Below is a small trained network, with its code and all its weights. Each question gives an input and a target symbol and asks what happens when units are switched off, that is, made to give their printed mean instead of their output.

import numpy as np


def w(rows, s, z=0):
    codes = np.array(rows[::2]) - 128.0
    scale = np.full(codes.shape[1], s)
    scale[-1] = z or s
    return codes * scale


def f(y):
    return y / 2 * (1 + np.tanh(0.7978845608 * (y + 0.044715 * y**3)))


def softmax(a):
    e = np.exp(a - a.max(-1, keepdims=True))
    return e / e.sum(-1, keepdims=True)


def log_softmax(a):
    a = a - a.max(-1, keepdims=True)
    return a - np.log(np.exp(a).sum(-1, keepdims=True))


def net(x, mask):
    ids = ['δζηθξφ'.index(c) for c in x.split()]
    T = len(ids)
    res = E[ids] + P[:T]
    r = res
    for j in range(3):
        rows = slice(3 * j, 3 * j + 3)
        q, k, v = (r @ M[0][rows].T for M in (Q, K, V))
        z = softmax(np.where(np.tri(T) > 0, q @ k.T / 3**0.5, -1e9)) @ v
        o = O[0][rows]
        res = res + np.where(mask[j], z, o[:, -1]) @ o[:, :-1]
    y = f(res @ A[0][:, :-1].T + A[0][:, -1])
    res = res + np.where(mask[3:7], y, B[0][:, -1]) @ B[0][:, :-1]
    return log_softmax(res[-1] @ U[:, :-1].T + U[:, -1])


Q, K, V, O, A, B = {}, {}, {}, {}, {}, {}
E = w([
[43,121,127,179,139,76],'δ',
[117,142,168,102,115,73],'ζ',
[124,109,190,155,103,117],'η',
[179,142,161,119,187,113],'θ',
[136,173,146,190,115,122],'ξ',
[91,255,124,111,126,178],'φ',
],0.028)
P = w([
[120,81,135,106,108,12],'0',
[124,112,158,116,98,41],'1',
[106,141,179,128,131,81],'2',
[110,148,164,116,141,115],'3',
[121,156,159,120,145,143],'4',
[129,152,157,108,152,168],'5',
[145,155,144,103,152,190],'6',
[149,159,128,111,160,217],'7',
[150,154,132,106,154,254],'8',
[167,128,111,103,132,224],'9',
[169,111,118,92,108,192],'10',
],0.0088)
Q[0] = w([
[102,144,123,174,121,149],'h0',
[147,154,248,207,152,55],'h0',
[124,100,70,140,90,165],'h0',
[172,146,156,180,125,134],'h1',
[94,148,185,140,183,94],'h1',
[187,153,180,168,167,116],'h1',
[39,120,124,145,86,168],'h2',
[162,124,99,150,116,129],'h2',
[90,145,227,128,108,129],'h2',
],0.014)
K[0] = w([
[134,155,162,91,144,128],'h0',
[175,105,115,161,120,245],'h0',
[99,90,137,118,110,73],'h0',
[126,167,124,166,158,150],'h1',
[169,133,170,167,126,221],'h1',
[118,109,110,160,127,142],'h1',
[63,161,108,122,86,115],'h2',
[149,115,136,145,111,71],'h2',
[156,112,112,157,132,206],'h2',
],0.013)
V[0] = w([
[137,113,60,153,191,163],'h0',
[198,186,161,104,130,145],'h0',
[27,110,63,37,130,140],'h0',
[112,165,108,146,113,100],'h1',
[144,123,146,65,129,86],'h1',
[206,154,68,143,119,140],'h1',
[175,134,122,190,148,158],'h2',
[127,69,107,98,175,203],'h2',
[254,133,110,107,239,48],'h2',
],0.0084)
O[0] = w([
[34,196,151,151,191,91,45],'h0',
[155,98,165,104,54,92,230],'h0',
[223,212,168,100,195,83,39],'h0',
[86,158,34,79,3,76,186],'h1',
[133,183,182,26,209,134,114],'h1',
[150,177,123,184,85,67,95],'h1',
[147,149,137,149,71,92,133],'h2',
[135,140,192,142,144,130,2],'h2',
[36,162,189,192,55,250,90],'h2',
],0.0074,0.0076)
A[0] = w([
[169,123,133,72,107,219,102],'n0',
[163,95,174,196,156,206,2],'n1',
[157,5,175,159,133,104,129],'n2',
[133,2,131,145,98,165,206],'n3',
],0.0086,0.0032)
B[0] = w([
[79,172,132,154,156,46,166],'n0',
[121,123,138,168,55,114,144],'n1',
[254,218,177,170,122,178,196],'n2',
[127,113,129,134,212,160,255],'n3',
],0.0098,0.0079)
U = w([
[113,67,118,171,232,89,85],'δ',
[119,3,140,28,134,162,220],'ζ',
[188,51,125,110,190,194,126],'η',
[104,109,180,162,194,127,33],'θ',
[157,26,48,138,93,193,218],'ξ',
[169,176,123,149,144,91,4],'φ',
],0.0074,0.0023)

Each question gives the input, a string of symbols that net reads in full, and the target symbol t.
The units are the heads (3 rows each of Q, K, V and O) and the neurons (one row each of A and B). Each row of codes is followed by its name. A weight is (code - 128) times the scale printed after its matrix; where a second scale follows, it is the last column's (O, A, B and U).
mask holds one flag per unit, heads first, then neurons. A switched-off unit (its flag False) gives its mean, the last column of its rows in O or B, instead of its output. The means were averaged over made-up inputs and are rounded, as every weight is.
A unit's drop is (log p(t) with every unit on - log p(t) with that unit switched off) / (log p(t) with every unit on - log p(t) with every unit switched off).
The circuit of an input: a set's keep is (log p(t) with only the set's units on - log p(t) with every unit switched off) / (log p(t) with every unit on - log p(t) with every unit switched off). Starting from all 7 units, units are removed one at a time, each time the one whose removal leaves the highest keep (on an exact tie, the one counted first), for as long as the keep stays at least 0.8.
units of the circuit, in order: the units of the circuit, biggest drop first
most important unit: the unit with the biggest drop
top k neurons: the k neurons with the biggest drops, biggest first
drop of u: that unit's drop, to one decimal
input ζ ζ ζ ζ δ, target ζ: units of the circuit, in order -> [h1; n0]
input ζ ξ δ, target ξ: most important unit -> h0
input θ ξ ζ φ η ζ ξ φ θ δ η, target η: units of the circuit, in order -> [n2; n3]
input ζ ζ θ ξ ζ ζ ξ θ, target ξ: units of the circuit, in order -> [n1; h2]
input φ ζ θ ζ ξ, target ξ: top 2 neurons -> [n0; n2]
input ζ ζ ζ η ζ φ δ, target φ: top 2 neurons -> [n3; n2]
input ζ ξ θ, target ξ: units of the circuit, in order -> [h2; h0]
input δ φ η, target η: top 2 neurons -> [n2; n0]
input ζ ξ η ζ ζ θ, target θ: units of the circuit, in order -> [h2; n0]
input ξ ζ θ ξ ξ θ φ ζ δ φ θ, target φ: top 3 neurons -> [n0; n3; n1]
input δ ζ η ζ, target η: top 2 neurons -> [n2; n3]
input φ ζ δ φ η, target φ: top 2 neurons -> [n2; n3]
input φ ξ θ ξ θ ζ ξ ζ ζ φ θ, target φ: drop of n0 -> 0.3
input ζ ζ ζ ζ η δ δ, target η: most important unit -> h1
input ζ ζ θ θ η, target θ: drop of h2 -> 0.7
input ζ ξ ζ, target ξ: drop of h1 -> 0.2
